Below is a small trained network, with its code and all its weights. Each question gives an input and a class and asks what happens when units are switched off, that is, made to give their printed mean instead of their output.

import numpy as np


def w(rows, s, z=0):
    codes = np.array(rows[::2]) - 128.0
    scale = np.full(codes.shape[1], s)
    scale[-1] = z or s
    return codes * scale


def f(y):
    return np.maximum(y, 0)


def log_softmax(a):
    a = a - a.max(-1, keepdims=True)
    return a - np.log(np.exp(a).sum(-1, keepdims=True))


def net(x, mask):
    res = np.array(x, float).reshape(1, 8) / 4 @ E
    y = f(res @ A[0][:, :-1].T + A[0][:, -1])
    res = res + np.where(mask, y, B[0][:, -1]) @ B[0][:, :-1]
    return log_softmax(res[-1] @ U[:, :-1].T + U[:, -1])


A, B = {}, {}
E = w([
[114,31,173,53,126,178,131,159,188,87,135,114],'x0',
[129,91,114,188,125,248,133,139,111,227,144,86],'x1',
[216,127,157,127,129,175,127,112,84,81,130,213],'x2',
[132,148,163,217,123,136,124,123,254,116,97,174],'x3',
[201,181,23,50,133,159,144,109,186,155,108,154],'x4',
[127,128,129,129,128,128,127,127,128,128,128,128],'x5',
[130,127,127,128,127,127,130,132,129,129,130,127],'x6',
[157,139,204,76,128,90,131,116,134,223,128,162],'x7',
],0.0088)
A[0] = w([
[206,121,172,113,124,200,135,128,68,102,123,208,44],'neuron 1',
[122,78,151,77,113,158,124,143,164,106,127,126,60],'neuron 2',
[102,99,116,105,124,121,134,146,166,140,132,87,89],'neuron 3',
[69,123,96,121,126,111,128,119,130,158,105,78,60],'neuron 4',
[94,100,192,133,135,107,119,128,94,103,130,117,41],'neuron 5',
[122,63,159,53,135,181,141,135,155,107,132,115,53],'neuron 6',
[92,82,208,186,124,120,136,142,86,120,127,104,31],'neuron 7',
[147,131,163,203,123,147,134,131,255,135,123,163,14],'neuron 8',
[121,93,84,30,131,147,122,124,24,139,145,97,24],'neuron 9',
[152,141,87,109,124,142,133,128,166,132,132,123,31],'neuron 10',
[92,120,92,115,130,98,129,126,157,158,122,98,61],'neuron 11',
[115,107,120,152,118,240,134,133,94,214,137,96,15],'neuron 12',
[118,154,136,49,125,7,124,122,134,38,118,156,2],'neuron 13',
[111,102,177,163,120,116,135,121,79,131,128,123,47],'neuron 14',
[117,110,124,118,123,131,137,125,89,125,139,123,83],'neuron 15',
[135,124,189,85,130,98,123,119,132,210,136,158,38],'neuron 16',
[115,119,132,153,131,171,113,133,116,193,110,125,51],'neuron 17',
[105,135,136,103,136,81,121,135,152,190,127,95,83],'neuron 18',
[145,150,114,163,118,109,135,136,95,145,132,135,61],'neuron 19',
[179,147,17,38,127,168,140,128,188,166,116,141,27],'neuron 20',
[172,125,138,131,124,166,108,113,85,88,122,163,45],'neuron 21',
[152,104,124,139,133,213,128,124,115,187,133,118,4],'neuron 22',
[138,112,120,77,120,125,145,150,25,144,124,98,32],'neuron 23',
[156,132,204,75,121,122,132,128,139,225,119,149,66],'neuron 24',
[145,165,93,187,135,93,123,116,71,169,126,147,55],'neuron 25',
[112,120,76,151,122,143,101,137,145,76,141,94,49],'neuron 26',
[116,74,162,70,125,171,114,124,155,106,134,118,47],'neuron 27',
[94,123,91,109,111,109,126,134,174,160,135,90,66],'neuron 28',
[137,185,88,180,120,84,127,118,75,174,128,135,37],'neuron 29',
[98,112,39,158,129,191,142,128,110,29,120,104,44],'neuron 30',
],0.018,0.009)
B[0] = w([
[31,143,118,187,132,127,209,124,157,124,199,105,204],'neuron 1',
[138,187,122,77,135,122,168,121,121,133,93,134,187],'neuron 2',
[90,160,114,132,128,127,178,129,142,127,134,119,176],'neuron 3',
[76,129,128,169,136,133,174,132,156,126,168,128,181],'neuron 4',
[114,147,118,99,122,123,59,127,101,131,162,129,189],'neuron 5',
[126,196,124,73,123,123,170,130,120,132,62,125,205],'neuron 6',
[104,145,126,100,130,136,38,131,92,131,192,133,214],'neuron 7',
[162,147,125,194,129,131,59,129,230,126,67,130,225],'neuron 8',
[152,148,129,206,127,134,65,126,208,119,85,138,230],'neuron 9',
[125,129,136,111,137,137,83,123,105,126,153,126,158],'neuron 10',
[96,139,137,152,121,143,164,113,151,140,174,118,169],'neuron 11',
[163,34,126,61,126,118,151,124,174,118,136,120,228],'neuron 12',
[169,7,125,56,128,135,152,129,177,136,134,126,251],'neuron 13',
[120,132,120,106,129,126,65,122,102,131,162,125,180],'neuron 14',
[136,123,130,146,131,137,106,131,149,127,133,131,153],'neuron 15',
[168,104,123,188,124,139,144,132,42,114,112,128,193],'neuron 16',
[143,80,133,84,129,111,140,120,145,130,128,136,177],'neuron 17',
[88,135,127,178,132,124,174,121,127,118,154,121,185],'neuron 18',
[133,162,131,100,120,131,149,120,124,143,112,136,158],'neuron 19',
[97,148,136,85,127,122,3,132,73,128,191,126,248],'neuron 20',
[73,130,134,157,131,117,169,133,147,143,169,115,167],'neuron 21',
[140,54,124,77,130,132,147,131,148,130,142,139,185],'neuron 22',
[158,137,134,173,128,127,83,130,179,135,83,136,201],'neuron 23',
[174,106,132,189,126,123,145,125,26,128,116,139,214],'neuron 24',
[123,185,138,68,126,131,160,141,113,113,78,121,195],'neuron 25',
[147,114,141,170,122,124,157,123,68,127,110,131,174],'neuron 26',
[122,183,135,77,130,135,164,135,123,130,80,125,187],'neuron 27',
[74,137,128,151,127,125,167,138,148,122,165,129,178],'neuron 28',
[124,201,119,70,134,133,166,129,127,130,68,128,198],'neuron 29',
[185,96,133,192,124,124,156,125,18,136,115,142,216],'neuron 30',
],0.028,0.017)
U = w([
[176,3,146,81,132,145,157,125,175,111,158,107,67],'0',
[108,131,153,113,130,157,37,136,89,116,203,111,156],'1',
[170,127,156,224,132,170,86,134,217,103,85,120,81],'2',
[130,186,153,82,134,153,188,140,114,111,77,105,123],'3',
[190,75,164,220,121,150,171,124,28,108,136,125,131],'4',
[44,112,143,199,138,149,205,126,163,107,209,82,255],'5',
],0.005,0.004)

Each question gives the input, the list of numbers given to net, and the class t.
The units are the neurons (one row each of A and B). Each row of codes is followed by its name. A weight is (code - 128) times the scale printed after its matrix; where a second scale follows, it is the last column's (A, B and U).
mask holds one flag per neuron, in row order. A switched-off neuron (its flag False) gives its mean, the last column of its row in B, instead of its output. The means were averaged over made-up inputs and are rounded, as every weight is.
A unit's drop is (log p(t) with every unit on - log p(t) with that unit switched off) / (log p(t) with every unit on - log p(t) with every unit switched off).
unit that matters most: the unit with the biggest drop
k most important neurons: the k neurons with the biggest drops, biggest first
drop of u: that unit's drop, to one decimal
input [-7,0,-2,2,5,6,-1,-7], class 3: unit that matters most : neuron 29
input [7,-6,7,-5,5,-5,3,-2], class 3: 3 most important neurons : (neuron 6; neuron 27; neuron 2)
input [-2,8,-8,4,4,-3,7,4], class 0: 3 most important neurons : (neuron 12; neuron 17; neuron 22)
input [3,-4,1,1,3,-1,7,5], class 4: 2 most important neurons : (neuron 24; neuron 12)
input [-5,6,-8,4,1,-3,-8,-2], class 5: 3 most important neurons : (neuron 13; neuron 4; neuron 28)
input [6,7,5,6,6,8,1,-8], class 4: 3 most important neurons : (neuron 30; neuron 13; neuron 26)
input [1,-2,2,5,-1,-8,2,7], class 4: 3 most important neurons : (neuron 24; neuron 16; neuron 9)
input [1,-3,-1,1,7,3,6,-7], class 1: 2 most important neurons : (neuron 20; neuron 24)
input [5,-5,-2,-7,1,-8,-7,8], class 4: 3 most important neurons : (neuron 24; neuron 16; neuron 8)
input [2,7,4,-8,1,-1,1,-4], class 2: 2 most important neurons : (neuron 9; neuron 23)
input [-7,-7,-4,-5,-6,-5,-6,4], class 0: 3 most important neurons : (neuron 13; neuron 20; neuron 6)
input [-4,5,-1,-4,1,-5,-4,-3], class 0: 2 most important neurons : (neuron 12; neuron 8)
input [-4,4,-2,-6,-5,8,1,-5], class 2: 2 most important neurons : (neuron 9; neuron 20)
input [7,3,5,-2,3,8,-3,-6], class 3: unit that matters most : neuron 6
input [2,-3,7,6,-7,8,-3,1], class 1: 2 most important neurons : (neuron 7; neuron 5)
input [-5,4,8,2,-8,7,-3,-2], class 1: drop of neuron 5 : 0.4
input [-2,8,0,-2,4,3,7,-1], class 0: drop of neuron 1 : 0.0
input [6,1,0,-7,3,-3,-7,-1], class 2: drop of neuron 23 : 0.1
